Below are the code and all the weights of a small trained network. Each question names an input and a target symbol and asks about switching units off, where a switched-off unit gives its printed mean instead of its output.

import numpy as np


def w(rows, s, z=0):
    codes = np.array(rows[::2]) - 128.0
    scale = np.full(codes.shape[1], s)
    scale[-1] = z or s
    return codes * scale


def f(y):
    return np.maximum(y, 0)


def softmax(a):
    e = np.exp(a - a.max(-1, keepdims=True))
    return e / e.sum(-1, keepdims=True)


def log_softmax(a):
    a = a - a.max(-1, keepdims=True)
    return a - np.log(np.exp(a).sum(-1, keepdims=True))


def net(x, mask):
    ids = ['ΛΦβστω'.index(c) for c in x.split()]
    T = len(ids)
    res = E[ids] + P[:T]
    q, k, v = (res @ M[0].T for M in (Q, K, V))
    z = softmax(np.where(np.tri(T) > 0, q @ k.T / 3**0.5, -1e9)) @ v
    res = res + np.where(mask[0], z, O[0][:, -1]) @ O[0][:, :-1]
    y = f(res @ A[0][:, :-1].T + A[0][:, -1])
    res = res + np.where(mask[1:17], y, B[0][:, -1]) @ B[0][:, :-1]
    return log_softmax(res[-1] @ U[:, :-1].T + U[:, -1])


Q, K, V, O, A, B = {}, {}, {}, {}, {}, {}
E = w([
[79,169,78,179],'Λ',
[135,150,90,137],'Φ',
[101,188,79,172],'β',
[215,20,143,6],'σ',
[118,129,83,151],'τ',
[107,107,88,140],'ω',
],0.017)
P = w([
[155,168,109,84],'0',
[93,116,104,121],'1',
[104,117,75,119],'2',
[157,101,73,123],'3',
[191,75,184,166],'4',
[178,163,210,108],'5',
[114,158,184,63],'6',
[60,85,145,117],'7',
[189,136,75,125],'8',
[187,130,155,146],'9',
[145,89,251,222],'10',
[106,198,116,44],'11',
],0.019)
Q[0] = w([
[164,212,57,13],'h0',
[149,61,5,229],'h0',
[254,170,197,167],'h0',
],0.02)
K[0] = w([
[224,182,79,131],'h0',
[123,168,253,134],'h0',
[56,159,103,38],'h0',
],0.026)
V[0] = w([
[121,249,135,196],'h0',
[239,139,94,103],'h0',
[172,135,166,64],'h0',
],0.014)
O[0] = w([
[11,42,155,139,130],'h0',
[191,118,161,179,254],'h0',
[173,198,179,87,76],'h0',
],0.013,0.0043)
A[0] = w([
[112,137,151,100,134],'n0',
[118,145,171,135,130],'n1',
[116,122,110,158,92],'n2',
[131,144,145,194,115],'n3',
[130,120,172,120,10],'n4',
[91,127,122,86,143],'n5',
[122,153,5,74,135],'n6',
[109,117,150,109,1],'n7',
[123,144,55,103,215],'n8',
[145,139,111,156,95],'n9',
[96,132,82,61,112],'n10',
[138,111,109,107,144],'n11',
[123,128,106,139,221],'n12',
[125,120,174,178,113],'n13',
[124,136,127,91,37],'n14',
[131,138,153,121,160],'n15',
],0.022,0.0082)
B[0] = w([
[109,85,131,105,134],'n0',
[156,106,140,116,145],'n1',
[149,143,127,63,213],'n2',
[182,109,109,114,214],'n3',
[91,152,91,195,131],'n4',
[141,148,157,68,206],'n5',
[243,194,253,150,210],'n6',
[114,122,123,221,149],'n7',
[84,139,22,108,235],'n8',
[67,111,141,97,215],'n9',
[198,137,80,114,173],'n10',
[126,154,129,103,168],'n11',
[54,117,142,202,255],'n12',
[155,93,159,132,188],'n13',
[91,109,145,160,130],'n14',
[110,123,97,173,170],'n15',
],0.029,0.0089)
U = w([
[104,62,33,201,197],'Λ',
[203,2,159,215,46],'Φ',
[98,160,191,153,217],'β',
[187,59,122,120,1],'σ',
[66,134,111,55,28],'τ',
[119,68,228,96,135],'ω',
],0.0065,0.0036)

Each question gives the input, a string of symbols that net reads in full, and the target symbol t.
The units are the heads (3 rows each of Q, K, V and O) and the neurons (one row each of A and B). Each row of codes is followed by its name. A weight is (code - 128) times the scale printed after its matrix; where a second scale follows, it is the last column's (O, A, B and U).
mask holds one flag per unit, heads first, then neurons. A switched-off unit (its flag False) gives its mean, the last column of its rows in O or B, instead of its output. The means were averaged over made-up inputs and are rounded, as every weight is.
A unit's drop is (log p(t) with every unit on - log p(t) with that unit switched off) / (log p(t) with every unit on - log p(t) with every unit switched off).
The circuit of an input: a set's keep is (log p(t) with only the set's units on - log p(t) with every unit switched off) / (log p(t) with every unit on - log p(t) with every unit switched off). Starting from the 12 units with the biggest drops (on a tie, the unit counted first), units are removed one at a time, each time the one whose removal leaves the highest keep (on an exact tie, the one counted first), for as long as the keep stays at least 0.8.
units of the circuit, in order: the units of the circuit, biggest drop first
most important unit: the unit with the biggest drop
k most important neurons: the k neurons with the biggest drops, biggest first
input σ ω τ β ω Λ σ ω σ, target β: most important unit	n9
input β β Φ τ, target ω: units of the circuit, in order	[h0 n8 n2]
input τ ω τ σ ω τ β τ, target β: units of the circuit, in order	[n6 h0 n13]
input β β β τ ω β σ ω β, target ω: units of the circuit, in order	[h0 n8]
input ω ω Φ ω Φ τ Λ β, target Φ: units of the circuit, in order	[h0 n8 n3]
input Φ ω τ ω τ τ ω τ ω ω β, target Λ: units of the circuit, in order	[h0 n5]
input ω ω τ Λ β τ τ, target τ: units of the circuit, in order	[h0 n5 n6]
input Φ ω β ω σ Λ Λ Λ, target σ: units of the circuit, in order	[h0 n3]
input Φ Λ τ τ ω ω Λ, target Λ: units of the circuit, in order	[n6 h0]
input ω Φ ω τ ω Λ β β ω Λ, target ω: 3 most important neurons	[n5 n8 n13]
input ω β ω ω β, target ω: units of the circuit, in order	[h0 n2 n8]
input ω ω τ τ β σ β β ω τ, target ω: units of the circuit, in order	[h0 n8]
input τ ω τ ω β τ σ ω, target ω: 2 most important neurons	[n5 n8]
input τ ω τ Φ β ω ω τ ω ω Λ, target Λ: units of the circuit, in order	[n6]
input β Λ Λ τ ω τ τ, target Λ: units of the circuit, in order	[n6 h0]
input σ σ Φ ω ω ω, target Φ: units of the circuit, in order	[n8 n5 n9]
input ω β ω Λ ω Λ β Λ Λ, target τ: 2 most important neurons	[n5 n2]
input σ ω σ τ Λ σ ω Λ ω, target σ: 4 most important neurons	[n3 n12 n9 n1]
input Φ ω τ, target Φ: 2 most important neurons	[n8 n13]
input Φ ω Λ ω τ Φ τ Λ τ Φ, target Λ: most important unit	n6
input ω β Λ, target β: 2 most important neurons	[n6 n12]
input τ Φ τ Φ Λ ω σ τ, target τ: 2 most important neurons	[n5 n2]
input β τ ω ω, target ω: 2 most important neurons	[n8 n5]
input Λ ω ω β Λ τ τ Λ τ β, target Λ: 3 most important neurons	[n6 n5 n2]
input Λ β σ ω ω Φ, target σ: 2 most important neurons	[n3 n12]
